In the rows, 128 means zero.
Each row of numbers belongs to one of the things below and depends on some of the facts about them. Some rows are named. Which thing is each other row?

How the things are related:
ζ: is of sort; β: refers to
skegas: ζ 199; β vafir
floplatrer: ζ 199; β sadebri, grofi
sadebri: ζ 199; β klekibril
seskara: ζ 199; β fitan, dravon
gelur: ζ 915
tufim: ζ 199; β bipe
kletrol: ζ 385; β plamos
rabrek: ζ 614
dopal: ζ 915; β gelur, seskara
vemom: ζ 614; β gelur, vedrin, virel
klizem: ζ 199; β flugran
gusul: ζ 614; β bekar, virel
radruk: ζ 199; β brabek, gelur
zuflon: ζ 199
zesku: ζ 199; β zabre
guri: ζ 614; β plivu
klinin: ζ 385
luple: ζ 199; β teskik
ritri: ζ 385; β radruk
dugi: ζ 385; β plivu, skesun, gevak, bipe
trozu: ζ 385; β vemas
tiklel: ζ 614; β trogok
vepin: ζ 915; β skabus
flasek: ζ 614; β zaple
kloron: ζ 614; β koflam
stegim: ζ 614; β vuplaplen, flistam, skabus
vedrin: ζ 385; β klizem, seskara
gukir: ζ 915; β dravon, seskara
virel: ζ 199
zutrer: ζ 614
vuplaplen: ζ 385; β klizem
mupek: ζ 614; β zesku, brabek, plaklugrek, flugran, gukir
zedri: ζ 199
meri: ζ 915
vafir: ζ 199; β flugran, klizem
koflam: ζ 385; β flugran
buzu: ζ 199; β bekar, vafir, flugran, plamos
bipe: ζ 199
tagren: ζ 199; β vedrin
gunogri: ζ 199; β gelur, gukir
fanis: ζ 385; β plaklugrek, stegim
skesun: ζ 199; β klinin, vemas, lusul, klizem
kitok: ζ 614; β rabrek
lusul: ζ 614; β kletrol, bekar
griku: ζ 199; β teploren, zutrer, seskara
skabus: ζ 199; β koflam
zabre: ζ 614; β trogok, vafir, skabus, plamos
klige: ζ 199; β skegas
grofi: ζ 199
luzar: ζ 199; β vuplaplen, radruk
vemas: ζ 614; β trogok, zabre
plamos: ζ 199; β fitan, vafir
tukla: ζ 199; β vefoplas, tagren, bipe
darosak: ζ 385; β vafir
trogok: ζ 199; β gelur, fitan
votren: ζ 199; β vafir
flena: ζ 199; β gelur, seskara
flistam: ζ 199; β flugran, klizem
pubol: ζ 385; β dopal, bekar
tomil: ζ 915; β teploren, pubol
zaple: ζ 614; β virel
bafik: ζ 614; β flena
dravon: ζ 199; β flistam, plamos
briplar: ζ 199; β zuflon
plaklugrek: ζ 199; β vuplaplen, flugran
plivu: ζ 199; β klinin, vedrin
rigo: ζ 385
vefoplas: ζ 385
fitan: ζ 385
skodragran: ζ 915; β buzu
brabek: ζ 915
gevak: ζ 385; β gelur, luzar
bekar: ζ 199; β kletrol
klekibril: ζ 199; β fitan, virel
meklur: ζ 199; β zuflon
teploren: ζ 614
skaskabra: ζ 915; β klizem
vasumak: ζ 199; β zutrer, seskara
triklas: ζ 199; β flugran, radruk
droste: ζ 199; β dravon
klero: ζ 199; β zesku, tufim
mafopus: ζ 614
flugran: ζ 614
mifasos: ζ 199; β flena, virel
teskik: ζ 385; β bekar

Some rows with their names:
[172 133 137  96 156 126  91 164 125  98 144 118 126  97  93 163 104 149
 135 138 106 160 143 192 100 101  85  90 116 125 145 123 148  84 147 139
 116 131 103 130 110 157] : klekibril
[164 142 151  76 127  80 132 103 162  91 113 125 131  72 102  72  85  90
 153 124 113 102 111 140 134  96 144 188 201 141  86 157 112 142 101 172
 126 133 127 132 169 148] : lusul
[182 149 160  89 168 117 102 150 126 118 149 115 122 116  78 163 104 137
 148 132 105 141 151 172 113 130  88  66 113 112 151 132 152  95 128 121
 127 116 107 104 118 148] : seskara
[142 151 167  78 141  84 115 106 159 104 115 167 116  53 116  87  90 104
 131 136 147 104 127 122 138 119 123 186 214 135  92 132 102 136 130 201
 124 142 132 117 175 144] : tiklel
[171 137 149 123 134 128 106 175 130 127 151 116 105  95  76 162 112 115
 164 141 124 132 144 172  97 143  97  82  88 130 143 123 152 108 123 151
 121 138  95 124 120 149] : radruk
[166 128 127 116 137  75 152 111 156 158 142 208 106 192 154 153 149  98
 118  95 139 200 125 121  80 128 156 172 131 132 163 128 132 151  91 149
 143 140 134 191 163 108] : koflam
[145 143 164  79 132  82 124  98 147 119 130 151 112  69 107  76  83  98
 141 144 133 118 113 117 140 113 149 182 211 147 111 135  99 149 126 182
 125 152 147 117 169 151] : zabre
[126 104 116  76 103 105 132  84 145 104 115 140 114  77 120  72 112  90
 140 130 134  94 106 136 150 127  94 218 204 149 132 160 114 122 119 189
 133 143 122 109 163 134] : kitok
[174 124 134  99 145 129 107 165 112 126 147 112 139  85  86 169 112 132
 163 151 101 125 137 165 111 112  92  82 115 119 171 141 161  92 116 122
 132 115 109 131 105 161] : tagren
[163 140 140 136 140  85 132 142 161 148 121 241  99 158 169 163 150 105
 112  92 134 173 139 124  77 132 127 171 144 113 128 117 135 146  92 167
 130 140 108 210 165 108] : gevak
[181 130 128 102 157  74 149 124 165 136 125 214  99 185 154 145 135 107
 107  72 103 191 134 156  78  99 152 162 143 116 123 137 129 137  90 131
 133 149 119 188 173 103] : kletrol
[152 103  33  84 115  86 134 130 101 112 102  97 114 172 163 131 104 107
 137  86 160 148 141 101 163 102 159  94 132 145  89 128  69 116  98 187
  90 126 148 193 112 170] : skodragran
[155 128 126  88 158 123  99 146 114 106 164 105 120 111  97 153 109 133
 129 124  94 147 145 208 105 105  85  95 101 133 161 148 150  79 158 135
 130 128 110 115 104 154] : grofi
[171 116 118 118 114  76 142 122 150 149 115 214 112 180 150 148 160 103
 123 128 145 200 124 108  83 124 150 184 149 124 166 127 124 141  90 159
 134 145 106 208 158  98] : fanis
[172 130 139 101 135 131  88 165 124  88 131 119 123  91  86 175 114 135
 141 156 115 148 138 180  98 103  76  84 119 126 131 128 157  82 140 156
 111 129  83 147 103 146] : mifasos
[171 125 136 101 144 127 130 153 111 136 167  93 108 116  78 155 108 108
 163 150 117 152 131 171 101 123 127  72  92 135 185 136 152 102 134 124
 126 145 126 114 119 153] : skabus
[166 101 121 100 136 140 113 182  90 112 134 113 145  66  96 163 117 129
 161 173 101 113 131 185 110  96  80  82 135 117 171 139 155  92 119 135
 119 137  93 152 113 149] : tukla
[170 146 132 102 151  72 127 119 157 150 130 227 125 175 156 161 141 123
 111  93 128 184 130 117  92 118 137 167 150 107 151 130 140 144  87 138
 148 111 117 199 144 118] : vedrin
[190 112 125 108 145 127 127 163 126  89 129  92 121 117  66 148  99 118
 162 146  88 140 127 205  94  97 101  80 104 126 133 150 143  84 114 133
 102 150  91 140 130 137] : luple
[155 127 119  76 150 128 120 132 123 103  92 111 115 106  87 161 134 119
 184 174 106 104 136 223  94 121 115 107  73 117 182 137 139  54 157 167
 112 129 100 142 116 143] : meklur

Name these rows:
No name comes twice in this set of rows, the named rows included.
[166 147 128 109 155  67 146 141 152 154 139 227 112 172 165 156 139 112
 119  69 100 165 133 146  90 113 141 169 136 112 141 142 140 138  83 132
 158 124 129 199 150 130]	klinin
[169 166 146 102 153 114  92 164 134 112 171 104 121 114  92 168 105 146
 143 101  88 159 143 207 107 115  93  89  85 124 122 141 167  75 142 122
 128 116 108 119  98 167]	virel
[167  96 126 105 146 137 118 182  96 121 145 124 120  75  91 155 108 122
 150 165  99 122 129 195 105 110  92  73 136 125 174 131 139  97 130 143
 117 158 106 137 134 139]	klero
[177 139 158 105 164 123 107 170 125 115 153 133 103 102  92 164 100 131
 145 142 103 137 150 192 101 120  96  66 111 119 144 124 138  92 138 139
 122 144 108 114 130 151]	trogok
[155 120 107 109 140  80 144 119 152 137 115 225 102 182 165 142 166 113
 114  90 120 175 133 159  84 120 125 184 140 111 154 144 133 122  97 155
 143 139 117 197 156 101]	rigo
[191 120 136 107 142 126 122 172 108 106 130 113 130  86  78 158 105 118
 161 160  96 127 127 187  94  95 109  81 123 122 156 135 144  98 119 129
 112 149 104 149 121 145]	skesun
[161 126 122 107 155 131 126 186  97 139 166 113 123  80 104 162 107 124
 163 121  77  95 127 208 112 117  90  78 108 118 168 155 162  96 108 112
 147 123 118 123 119 168]	bipe
[155  94  37  77 130  92 123 121 112 101  69 114 118 177 166 132 113 121
 131  90 166 131 156 101 169 117 113  93 141 124  91 122  70  97  82 194
  88 122 129 184 123 151]	tomil
[184 125 153 113 141 134 102 166 124 102 134 123 120  90  81 168 115 119
 155 170 128 133 146 161  94 124  82  69 119 114 145 117 134  93 132 149
 107 128  88 135 126 142]	gunogri
[162 165 151 103 179  64 136 119 169 147 150 240  93 194 170 156 130 128
  90  58 120 193 149 159  84 117 135 161 144 111 128 137 133 140 106 138
 153 129 137 169 154 114]	fitan
[176 143 154 100 154 130  97 168 124 111 139 119 120  96  84 171 110 132
 147 146 121 144 151 170 105 132  76  72 113 121 138 127 152  96 132 150
 114 127  96 123 118 148]	flena
[166 121 138 112 157  75 141 132 157 134 118 243  92 169 163 147 142 109
 103 106 124 179 138 153  76 108 143 164 162 119 144 123 116 145 113 158
 128 153 119 198 175 103]	trozu

Now the same things, written a new way:
Some rows with their names:
[131 109 132 113 118 133 112 135 129 172  69 114 185 133 138  53 125 133
 174 139 161 102 134 113 163  94 130 119 151 129 148 126 113 128 110 123
 126] : bafik
[128 169 113 168 122 127 190 134 113 104 120  96 171 141 112 185 177 156
 124 101  90 102 134 129  96 139 119 103 105 146 135 155 189 109 119 138
 165] : seskara
[148 112 127 156 154 164 112 138 127 122 110 138 119  97 149 180 100 132
 119 124 160  80  72  91 111 104 145 206 114 134 129  93 119 146 140 153
 136] : fitan
[123 171 142 146 149 120 192 121 169 109 153 196 176 126 102 164 145 134
  82 136  68 148 108 125  85 116 113  98 145 119 113 141 164 126 122 150
 136] : plamos
[ 98 137 120  63 127 127 169 104 170 178  87 181 218 101 133  77 102 107
 166 148 142 101 136  95 187  60 126 123 151 137 103  99 155 125 106 134
 129] : zabre
[136 189  69 178 136 166 120 121 141 121  89  85 129 163 219  99 135 127
 122  79  87  77 139 102 145 167 160 155 134 175 117 152 178  92 142  89
 128] : gukir
[122 131 136 127 121 120 144 133 130 115 158 122 116 134  99 163 148 132
 107 137 103 149 139 152 111 150 106  99 119 121 127 140 143 135 132 124
 138] : zedri
[132 117 123  98 142 104 137 131 101 101 166 126 121 145  96 170 157 146
 138 130 113 154 150 155 123 177 136  96 113 130 128 135 144 146 120 109
 138] : tagren
[124 127 135 125 123 123 134 136 133 117 154 126 111 133  99 157 145 137
 100 141 100 148 137 151 113 156 105 100 122 122 130 145 140 140 130 120
 137] : grofi
[151 130 115 111 139 100 125 140  79 105 140 120  87 106 141 144  85 133
 122 107 187 108  85  81  88 116 147 230 105 113 103 101  75 120 135 142
  86] : vuplaplen
[135 107 129 106 124 126 104 141 138 171  69 108 186 143 126  67 121 130
 183 148 150 108 134 112 169  90 123 122 153 125 158 136 105 123 115  98
 115] : teploren
[125 124 133 126 119 118 137 140 132 113 155 121 116 132  96 168 146 135
 105 141  96 148 131 151 113 150 105 102 123 126 138 143 140 137 132 117
 136] : meklur
[132 122 135 124 120 121 140 144 137 117 158 113 112 132  92 164 141 138
 100 147  90 150 138 156 115 158 100 104 127 124 140 145 141 140 128 109
 135] : zuflon
[120 125 136 124 121 122 136 139 133 113 157 119 108 132  92 165 146 134
 110 142  99 153 138 152 112 156 107 101 122 122 134 143 139 139 130 115
 139] : briplar
[112 161  89 126 136 173  90 107 165 140 117 124  77 141 198  91 115 107
 104 105 107 113 149 116 178 167 158 156 154 168  97 134 156 112 146  91
 122] : vepin
[135 121 131 113 126 109 130 142 136 108 164 113 114 137  90 175 138 130
 109 152  85 158 134 152 121 162 105 103 121 124 141 151 141 147 126  96
 132] : tufim
[154  92 122 130 150 136  99 139 108 104 143 122 107 115 148 176  84 117
 147 137 152 104  78 103 133 120 147 204 100 127 146  86 108 150 144 123
 117] : dugi
[130 135 146 130 134 117 145 131 134 109 164 138 127 138  93 158 146 129
 113 140  95 158 129 152 112 156 112  94 125 125 134 143 142 142 121 130
 140] : klige
[132 102 130 103 120 137 107 137 133 181  65 127 178 128 119  66 128 136
 161 141 160 104 130 112 156  94 138 124 160 128 142 133 100 129 115 113
 118] : flasek
[108 141 146 120 112 111 114 141 133 186  99 115 150 157 123  26 134 111
 171 134 187 122 132 105 158  90 101 147 160 124 136 134  69 100  87 130
 110] : flugran

Name these rows:
No name comes twice in this set of rows, the named rows included.
[ 91 135 125  84 120 121 171 118 135 118 167 139 116 106  97 186 134 124
 105 140 103 148 155 149 131 138 109 104 113 129  97 119 170 135 126 132
 151]	zesku
[133 171  86 109 150 133 104 106 123 124 121 135  80 161 196  56 121 126
 112  84 128 129 146 104 142 183 182 164 154 154  78 143 130 105 138  98
  86]	skaskabra
[118 115 146 142 133 166 141 137 125 150 118 155 113 100  81 166 177 174
  62 121 110 124 132 146  81 146 141  96 162 119 104 148 138 154 135 150
 155]	klekibril
[143 106 121 149 137 145 104 140 120 116 134 119  95 101 147 171  88 118
 129 127 162  97  79 100 118 100 132 218 102 128 136  91  98 130 141 138
 117]	fanis
[104 166 144 130 100 101 154 140 121 122 171 105  76 136  95 133 142 125
  84 128 124 162 141 144  89 141  82 120 128 115 108 155 104 107 111 142
 121]	plaklugrek
[ 91 112 113  30 114 125 150 107 135 174  83 150 188  96 128  79 100 122
 168 139 164  99 162 104 189  72 143 120 141 132  95  93 154 133 115 129
 133]	vemas
[118  80  93 131 113 108 133  94 123 169  41 143 184 116 142  64 110 126
 189 133 141 150 142 136 157  31 159  91 133 123 144 118  78  92 153 109
  94]	lusul
[117 112 128  77 115 127 133 123 136 172  64 133 184 111 136  64 110 126
 170 139 161 100 144 108 174  77 135 119 150 127 123 110 133 130 118 124
 126]	tiklel
[ 66 143 135 127 100 141 146 124 143 143 177 116  79 129  83 179 159 105
 111 136 119 148 145 162 153 135  87 123 114 147 120 120 154 124 100 124
 169]	skabus
[160 104 140 149 131 145  93 138 117 108 131 114 101  95 159 148  71 116
 121 133 164  97  81 102 111 106 131 195 107 115 145  96 102 142 148 154
 117]	ritri
[127 175 100 157 116 114 200 141 140 119 123 105 155 117  98 192 148 146
  88 123  64 126 124 126  79 112  97 116 122 142 118 158 159  94 131 112
 130]	dravon
[142  99 140 103 125 137  98 127 114 170  60 128 185 125 139  43 133 143
 182 130 180  97 150 117 157 111 155 100 159 119 143 130 108 138 116 141
 127]	vemom
[158 128 151 158 171 138 110 128 141 101 155 184 136 130 154 155  92 106
 138 132 150 114  47  93 123 110 141 207 113 123 138  82 107 152 123 152
 121]	darosak

